Here is a tiny trained network, its code and every weight. The questions are about switching its units off for an input and a target symbol, where a switched-off unit gives its printed mean instead of its output.

import numpy as np


def w(rows, s, z=0):
    codes = np.array(rows[::2]) - 128.0
    scale = np.full(codes.shape[1], s)
    scale[-1] = z or s
    return codes * scale


def f(y):
    return y / 2 * (1 + np.tanh(0.7978845608 * (y + 0.044715 * y**3)))


def softmax(a):
    e = np.exp(a - a.max(-1, keepdims=True))
    return e / e.sum(-1, keepdims=True)


def log_softmax(a):
    a = a - a.max(-1, keepdims=True)
    return a - np.log(np.exp(a).sum(-1, keepdims=True))


def net(x, mask):
    ids = ['ΠΦαδεζηλξτψω'.index(c) for c in x.split()]
    T = len(ids)
    res = E[ids] + P[:T]
    r = res
    for j in range(2):
        rows = slice(2 * j, 2 * j + 2)
        q, k, v = (r @ M[0][rows].T for M in (Q, K, V))
        z = softmax(np.where(np.tri(T) > 0, q @ k.T / 2**0.5, -1e9)) @ v
        o = O[0][rows]
        res = res + np.where(mask[j], z, o[:, -1]) @ o[:, :-1]
    y = f(res @ A[0][:, :-1].T + A[0][:, -1])
    res = res + np.where(mask[2:6], y, B[0][:, -1]) @ B[0][:, :-1]
    return log_softmax(res[-1] @ U[:, :-1].T + U[:, -1])


Q, K, V, O, A, B = {}, {}, {}, {}, {}, {}
E = w([
[136,135,91,117,121,87,122],'Π',
[228,96,115,212,165,81,153],'Φ',
[133,165,94,59,65,134,193],'α',
[118,177,64,126,67,59,117],'δ',
[124,178,48,175,87,122,163],'ε',
[135,158,89,110,131,55,90],'ζ',
[70,100,180,133,60,100,243],'η',
[149,145,108,79,100,108,114],'λ',
[108,45,147,109,91,42,151],'ξ',
[181,163,135,134,144,145,123],'τ',
[138,58,178,46,103,154,208],'ψ',
[252,191,140,128,176,122,122],'ω',
],0.018)
P = w([
[163,98,76,43,169,155,246],'0',
[158,52,235,205,29,117,107],'1',
[123,32,96,254,171,129,171],'2',
[100,155,144,169,202,145,173],'3',
[142,110,233,190,84,180,105],'4',
[145,26,76,238,186,106,159],'5',
[119,189,115,162,209,121,156],'6',
],0.0093)
Q[0] = w([
[81,26,61,161,122,113,153],'head 1',
[111,165,99,177,60,207,222],'head 1',
[179,1,77,133,126,132,126],'head 2',
[96,161,124,187,201,114,196],'head 2',
],0.0087)
K[0] = w([
[150,138,74,93,132,221,239],'head 1',
[182,208,141,167,133,151,159],'head 1',
[197,88,43,72,120,135,156],'head 2',
[180,149,106,111,171,64,254],'head 2',
],0.0076)
V[0] = w([
[32,105,128,136,77,87,95],'head 1',
[102,179,163,218,128,78,2],'head 1',
[52,189,65,132,89,107,107],'head 2',
[38,129,204,137,55,142,115],'head 2',
],0.0073)
O[0] = w([
[137,96,165,168,110,103,15,84],'head 1',
[205,130,107,81,115,42,122,2],'head 1',
[148,55,35,60,111,174,120,108],'head 2',
[153,158,112,180,255,99,180,86],'head 2',
],0.0085,0.011)
A[0] = w([
[61,218,246,126,153,186,163,209],'neuron 1',
[145,228,47,254,136,117,158,181],'neuron 2',
[112,188,242,58,102,255,68,248],'neuron 3',
[74,55,14,135,228,167,201,219],'neuron 4',
],0.0056,0.0012)
B[0] = w([
[176,158,89,102,157,71,120,253],'neuron 1',
[134,113,163,139,135,86,141,214],'neuron 2',
[141,65,67,103,134,159,206,187],'neuron 3',
[159,178,173,74,123,117,2,241],'neuron 4',
],0.014,0.0075)
U = w([
[116,188,189,150,94,232,43,95],'Π',
[99,105,94,215,2,195,155,76],'Φ',
[139,99,56,210,136,115,121,250],'α',
[119,163,175,197,118,118,169,185],'δ',
[65,143,216,135,150,119,112,226],'ε',
[151,115,79,146,81,167,96,79],'ζ',
[106,147,108,170,148,122,90,182],'η',
[182,51,73,131,39,58,52,5],'λ',
[170,122,165,98,110,62,145,220],'ξ',
[153,95,201,119,41,153,51,134],'τ',
[151,40,73,190,134,77,169,148],'ψ',
[102,194,219,121,178,54,131,77],'ω',
],0.0064,0.0022)

Each question gives the input, a string of symbols that net reads in full, and the target symbol t.
The units are the heads (2 rows each of Q, K, V and O) and the neurons (one row each of A and B). Each row of codes is followed by its name. A weight is (code - 128) times the scale printed after its matrix; where a second scale follows, it is the last column's (O, A, B and U).
mask holds one flag per unit, heads first, then neurons. A switched-off unit (its flag False) gives its mean, the last column of its rows in O or B, instead of its output. The means were averaged over made-up inputs and are rounded, as every weight is.
A unit's drop is (log p(t) with every unit on - log p(t) with that unit switched off) / (log p(t) with every unit on - log p(t) with every unit switched off).
The circuit of an input: a set's keep is (log p(t) with only the set's units on - log p(t) with every unit switched off) / (log p(t) with every unit on - log p(t) with every unit switched off). Starting from all 6 units, units are removed one at a time, each time the one whose removal leaves the highest keep (on an exact tie, the one counted first), for as long as the keep stays at least 0.8.
circuit, biggest first: the units of the circuit, biggest drop first
top k neurons: the k neurons with the biggest drops, biggest first
which heads matter: for each layer, one digit per head in row order, 1 if its drop is at least 0.15 and else 0, layers parted by /
drop of u: that unit's drop, to one decimal
input ψ ε ψ τ τ Φ, target ω: which heads matter	11
input α α Π, target Π: circuit, biggest first	(neuron 4; head 1)
input α η α, target Π: which heads matter	11
input ε ε ψ η ψ, target ψ: circuit, biggest first	(neuron 3; neuron 4)
input ε ζ ε ε ζ, target λ: circuit, biggest first	(head 1)
input η η α η, target ω: circuit, biggest first	(head 2; neuron 1; neuron 4)
input ψ ω α ε α ζ, target ω: which heads matter	11
input Φ Φ ε ε α ε, target Φ: circuit, biggest first	(head 2; neuron 4)
input α ξ Φ, target Π: circuit, biggest first	(neuron 4; head 1)
input ψ ζ ω Π ε Π, target ω: which heads matter	11
input λ ε δ ε α, target Φ: which heads matter	00
input α α ψ α δ ξ, target Π: which heads matter	10
input ε ε ψ, target τ: which heads matter	01
input ω τ ε ψ ω, target ξ: circuit, biggest first	(head 1)
input α ψ η α, target ω: top 3 neurons	(neuron 1; neuron 4; neuron 2)
input ε α η α Π ξ, target τ: which heads matter	01
input Φ ω ζ ε ψ, target ψ: which heads matter	00
input ψ α λ ε λ ε, target ω: which heads matter	01
input ε ψ ω τ ω, target ξ: top 2 neurons	(neuron 1; neuron 3)
input α δ ε, target Π: top 2 neurons	(neuron 4; neuron 3)
input ε ω η α η ψ, target τ: top 2 neurons	(neuron 4; neuron 1)
input ψ α ε, target ω: top neuron	(neuron 2)
input Π α η τ η α α, target ω: drop of neuron 3	0.2
